Below is a small trained network, with its code and all its weights. Each question gives an input and a class and asks what happens when units are switched off, that is, made to give their printed mean instead of their output.

import numpy as np


def w(rows, s, z=0):
    codes = np.array(rows[::2]) - 128.0
    scale = np.full(codes.shape[1], s)
    scale[-1] = z or s
    return codes * scale


def f(y):
    return y / 2 * (1 + np.tanh(0.7978845608 * (y + 0.044715 * y**3)))


def log_softmax(a):
    a = a - a.max(-1, keepdims=True)
    return a - np.log(np.exp(a).sum(-1, keepdims=True))


def net(x, mask):
    res = np.array(x, float).reshape(1, 7) / 4 @ E
    y = f(res @ A[0][:, :-1].T + A[0][:, -1])
    res = res + np.where(mask, y, B[0][:, -1]) @ B[0][:, :-1]
    return log_softmax(res[-1] @ U[:, :-1].T + U[:, -1])


A, B = {}, {}
E = w([
[40,231,10],'x0',
[61,254,187],'x1',
[249,152,129],'x2',
[159,116,121],'x3',
[159,98,197],'x4',
[131,161,98],'x5',
[85,43,188],'x6',
],0.0067)
A[0] = w([
[183,160,15,125],'n0',
[97,44,193,221],'n1',
[204,216,171,28],'n2',
[67,217,140,183],'n3',
[165,116,225,232],'n4',
[46,5,159,183],'n5',
[178,82,158,197],'n6',
[158,17,178,178],'n7',
[130,222,120,134],'n8',
[34,140,74,84],'n9',
[119,175,8,153],'n10',
[158,100,108,207],'n11',
[124,105,38,166],'n12',
[135,25,119,184],'n13',
[80,191,77,159],'n14',
[141,85,75,75],'n15',
[191,71,236,175],'n16',
[125,145,170,120],'n17',
[45,184,144,132],'n18',
[68,110,174,108],'n19',
[55,81,183,147],'n20',
[84,137,23,74],'n21',
[56,77,114,106],'n22',
[138,191,67,78],'n23',
[121,126,173,252],'n24',
[88,114,37,167],'n25',
[112,211,138,154],'n26',
[205,125,131,224],'n27',
[76,76,209,203],'n28',
[181,203,133,50],'n29',
[27,158,27,81],'n30',
[164,18,208,105],'n31',
[193,149,230,211],'n32',
[125,173,144,131],'n33',
],0.011,0.0037)
B[0] = w([
[150,70,178,204],'n0',
[95,187,111,219],'n1',
[119,70,108,164],'n2',
[104,155,172,206],'n3',
[81,175,108,221],'n4',
[123,136,78,220],'n5',
[185,173,51,205],'n6',
[86,184,111,243],'n7',
[14,141,185,184],'n8',
[103,100,110,187],'n9',
[152,115,174,220],'n10',
[189,151,120,169],'n11',
[170,95,233,178],'n12',
[109,176,164,207],'n13',
[100,125,186,202],'n14',
[127,98,149,147],'n15',
[127,146,104,255],'n16',
[88,116,102,138],'n17',
[124,132,128,188],'n18',
[134,94,73,154],'n19',
[101,120,3,178],'n20',
[157,59,132,188],'n21',
[91,61,87,156],'n22',
[105,97,139,176],'n23',
[116,170,117,173],'n24',
[161,104,197,187],'n25',
[86,178,184,179],'n26',
[156,159,134,200],'n27',
[98,153,67,202],'n28',
[97,116,102,154],'n29',
[142,103,142,221],'n30',
[108,147,120,245],'n31',
[135,140,112,221],'n32',
[63,162,122,144],'n33',
],0.0068,0.0096)
U = w([
[72,170,194,211],'0',
[165,225,158,182],'1',
[95,155,55,166],'2',
[134,1,207,14],'3',
[221,159,61,106],'4',
[37,84,40,5],'5',
],0.0096,0.0029)

Each question gives the input, the list of numbers given to net, and the class t.
The units are the neurons (one row each of A and B). Each row of codes is followed by its name. A weight is (code - 128) times the scale printed after its matrix; where a second scale follows, it is the last column's (A, B and U).
mask holds one flag per neuron, in row order. A switched-off neuron (its flag False) gives its mean, the last column of its row in B, instead of its output. The means were averaged over made-up inputs and are rounded, as every weight is.
A unit's drop is (log p(t) with every unit on - log p(t) with that unit switched off) / (log p(t) with every unit on - log p(t) with every unit switched off).
The circuit of an input: a set's keep is (log p(t) with only the set's units on - log p(t) with every unit switched off) / (log p(t) with every unit on - log p(t) with every unit switched off). Starting from the 12 units with the biggest drops (on a tie, the unit counted first), units are removed one at a time, each time the one whose removal leaves the highest keep (on an exact tie, the one counted first), for as long as the keep stays at least 0.8.
circuit, biggest first: the units of the circuit, biggest drop first
unit that matters most: the unit with the biggest drop
k most important neurons: the k neurons with the biggest drops, biggest first
drop when u is switched off: that unit's drop, to one decimal
input [-4,-5,4,-6,-7,-3,4], class 1: circuit, biggest first -> [n13, n21, n11]
input [7,0,6,-8,5,-6,-7], class 0: 2 most important neurons -> [n8, n26]
input [-8,-5,-8,0,7,-8,-3], class 5: circuit, biggest first -> [n20]
input [-3,-6,-2,-6,4,-2,-3], class 4: circuit, biggest first -> [n8, n6]
input [-7,-5,7,-8,3,2,4], class 1: circuit, biggest first -> [n7, n27]
input [-5,-8,8,-8,0,7,8], class 1: circuit, biggest first -> [n13, n7]
input [-7,3,1,-2,8,-6,-6], class 4: circuit, biggest first -> [n6, n8]
input [8,5,-5,-5,-6,2,-6], class 0: 3 most important neurons -> [n26, n8, n3]
input [5,2,-3,-7,-6,4,-4], class 0: 2 most important neurons -> [n26, n8]
input [0,-2,-1,0,2,-7,6], class 5: 2 most important neurons -> [n20, n22]
input [-6,7,7,8,8,1,2], class 2: 2 most important neurons -> [n2, n4]
input [-8,-1,-1,-4,7,-4,-5], class 4: drop when n26 is switched off -> 0.2
input [3,8,-6,-1,5,-4,7], class 5: drop when n30 is switched off -> 0.0
input [7,5,-8,-5,5,0,6], class 5: drop when n20 is switched off -> 0.1
input [-4,-6,4,5,-8,-4,2], class 1: unit that matters most -> n13
